Below are the code and all the weights of a small trained network. Each question names an input and a class and asks about switching units off, where a switched-off unit gives its printed mean instead of its output.

import numpy as np


def w(rows, s, z=0):
    codes = np.array(rows[::2]) - 128.0
    scale = np.full(codes.shape[1], s)
    scale[-1] = z or s
    return codes * scale


def norm(h):
    return h / np.sqrt((h * h).mean(-1, keepdims=True) + 1e-5)


def f(y):
    return np.maximum(y, 0)


def log_softmax(a):
    a = a - a.max(-1, keepdims=True)
    return a - np.log(np.exp(a).sum(-1, keepdims=True))


def net(x, mask):
    res = np.array(x, float).reshape(1, 8) / 4 @ E
    u = 0
    for l in range(3):
        y = f(norm(res) @ A[l][:, :-1].T + A[l][:, -1])
        res = res + np.where(mask[u : u + 13], y, B[l][:, -1]) @ B[l][:, :-1]
        u += 13
    return log_softmax(norm(res)[-1] @ U[:, :-1].T + U[:, -1])


A, B = {}, {}
E = w([
[164,51,61,158],'x0',
[95,67,94,87],'x1',
[40,157,130,136],'x2',
[159,78,162,47],'x3',
[203,156,254,160],'x4',
[188,84,174,219],'x5',
[71,134,133,55],'x6',
[18,21,140,156],'x7',
],0.0058)
A[0] = w([
[186,201,55,171,17],'L0N0',
[189,201,94,182,44],'L0N1',
[214,131,237,254,110],'L0N2',
[61,11,135,160,163],'L0N3',
[207,202,206,211,73],'L0N4',
[186,21,160,69,41],'L0N5',
[123,8,91,104,3],'L0N6',
[78,209,65,89,93],'L0N7',
[202,204,49,61,103],'L0N8',
[252,139,26,80,62],'L0N9',
[174,178,198,146,47],'L0N10',
[116,234,133,235,98],'L0N11',
[193,196,149,197,40],'L0N12',
],0.0064,0.0041)
B[0] = w([
[172,86,17,187,157],'L0N0',
[133,73,44,187,166],'L0N1',
[246,116,21,253,254],'L0N2',
[127,93,66,194,228],'L0N3',
[202,122,93,209,225],'L0N4',
[58,144,48,157,164],'L0N5',
[44,132,31,226,160],'L0N6',
[114,110,46,155,188],'L0N7',
[158,64,123,89,210],'L0N8',
[141,57,90,27,191],'L0N9',
[161,156,180,146,173],'L0N10',
[85,142,114,156,196],'L0N11',
[189,35,102,220,179],'L0N12',
],0.0079,0.0046)
A[1] = w([
[143,97,52,100,135],'L1N0',
[136,40,207,166,2],'L1N1',
[137,210,65,109,142],'L1N2',
[121,23,90,223,180],'L1N3',
[201,105,70,116,165],'L1N4',
[149,82,174,216,99],'L1N5',
[98,98,236,124,142],'L1N6',
[93,253,3,158,104],'L1N7',
[228,155,113,118,104],'L1N8',
[150,74,253,140,116],'L1N9',
[189,219,199,68,112],'L1N10',
[116,126,59,134,141],'L1N11',
[145,220,122,132,90],'L1N12',
],0.0079,0.0093)
B[1] = w([
[134,140,108,86,177],'L1N0',
[112,234,111,190,128],'L1N1',
[111,122,154,88,154],'L1N2',
[171,199,63,126,245],'L1N3',
[164,145,80,91,203],'L1N4',
[145,149,55,134,156],'L1N5',
[254,185,68,179,133],'L1N6',
[74,202,184,157,162],'L1N7',
[137,120,208,97,156],'L1N8',
[174,191,141,98,133],'L1N9',
[171,78,177,78,138],'L1N10',
[108,196,160,90,176],'L1N11',
[171,92,160,166,131],'L1N12',
],0.009,0.012)
A[2] = w([
[153,94,110,167,112],'L2N0',
[87,99,69,123,102],'L2N1',
[120,89,127,159,66],'L2N2',
[139,146,201,155,131],'L2N3',
[103,4,200,123,6],'L2N4',
[150,171,101,112,130],'L2N5',
[108,31,198,199,33],'L2N6',
[83,60,70,167,85],'L2N7',
[101,111,85,117,101],'L2N8',
[83,100,98,111,85],'L2N9',
[158,58,109,155,139],'L2N10',
[80,104,122,113,107],'L2N11',
[84,67,96,128,110],'L2N12',
],0.015,0.013)
B[2] = w([
[110,134,40,126,181],'L2N0',
[155,153,159,146,192],'L2N1',
[138,123,152,100,128],'L2N2',
[147,82,136,176,144],'L2N3',
[227,204,104,97,128],'L2N4',
[145,117,180,120,254],'L2N5',
[90,192,1,205,128],'L2N6',
[177,148,110,196,163],'L2N7',
[146,143,165,162,170],'L2N8',
[171,141,159,131,145],'L2N9',
[79,125,61,141,195],'L2N10',
[149,131,175,106,141],'L2N11',
[182,144,180,164,150],'L2N12',
],0.015,0.0069)
U = w([
[67,74,113,136,19],'0',
[189,146,213,122,125],'1',
[142,85,72,11,186],'2',
[28,1,120,153,3],'3',
[188,173,33,238,201],'4',
[36,42,114,148,3],'5',
[70,80,206,189,50],'6',
[15,203,139,115,166],'7',
],0.016,0.013)

Each question gives the input, the list of numbers given to net, and the class t.
The units are the neurons (one row each of A and B). Each row of codes is followed by its name. A weight is (code - 128) times the scale printed after its matrix; where a second scale follows, it is the last column's (A, B and U).
mask holds one flag per neuron, layer by layer. A switched-off neuron (its flag False) gives its mean, the last column of its row in B, instead of its output. The means were averaged over made-up inputs and are rounded, as every weight is.
A unit's drop is (log p(t) with every unit on - log p(t) with that unit switched off) / (log p(t) with every unit on - log p(t) with every unit switched off).
most important unit: the unit with the biggest drop
k most important neurons: the k neurons with the biggest drops, biggest first
k most important neurons of layer l: the k neurons of layer l with the biggest drops, biggest first
drop of u: that unit's drop, to one decimal
input [-8,3,-1,-4,-2,-3,6,-6], class 7: most important unit : L1N7
input [-4,-1,7,-3,5,-1,5,2], class 6: 2 most important neurons : [L1N3, L2N3]
input [5,2,1,-7,-8,-7,7,-8], class 2: 2 most important neurons : [L0N8, L0N9]
input [-1,6,7,-2,-8,-6,-8,-4], class 7: 2 most important neurons : [L1N7, L0N2]
input [-3,-7,-4,5,3,1,6,-4], class 1: 2 most important neurons : [L1N8, L0N3]
input [-2,5,2,8,-4,-5,-4,2], class 7: 2 most important neurons of layer 1 : [L1N11, L1N0]
input [7,3,4,-7,-5,-7,8,-2], class 7: 2 most important neurons : [L1N7, L0N2]
input [-2,1,3,6,-5,-1,7,5], class 1: 2 most important neurons : [L0N2, L2N11]
input [2,1,0,5,4,-8,0,5], class 1: 2 most important neurons : [L0N2, L0N4]
input [1,4,0,3,-7,-7,-1,1], class 7: 2 most important neurons : [L1N11, L0N2]
input [-1,3,-7,-2,-3,1,6,0], class 2: 2 most important neurons of layer 1 : [L1N11, L1N0]
input [-7,8,-7,1,8,-4,8,0], class 1: 2 most important neurons of layer 1 : [L1N6, L1N4]
input [-6,5,-8,-3,-7,7,-3,-3], class 2: drop of L0N9 : 0.3
input [-4,7,-6,0,-2,-1,-1,-2], class 2: drop of L1N2 : 0.0
input [-6,-5,0,6,0,-5,8,-1], class 2: drop of L1N7 : 0.2
input [-5,6,1,-8,-1,-4,-7,4], class 7: most important neuron of layer 1 : [L1N7]
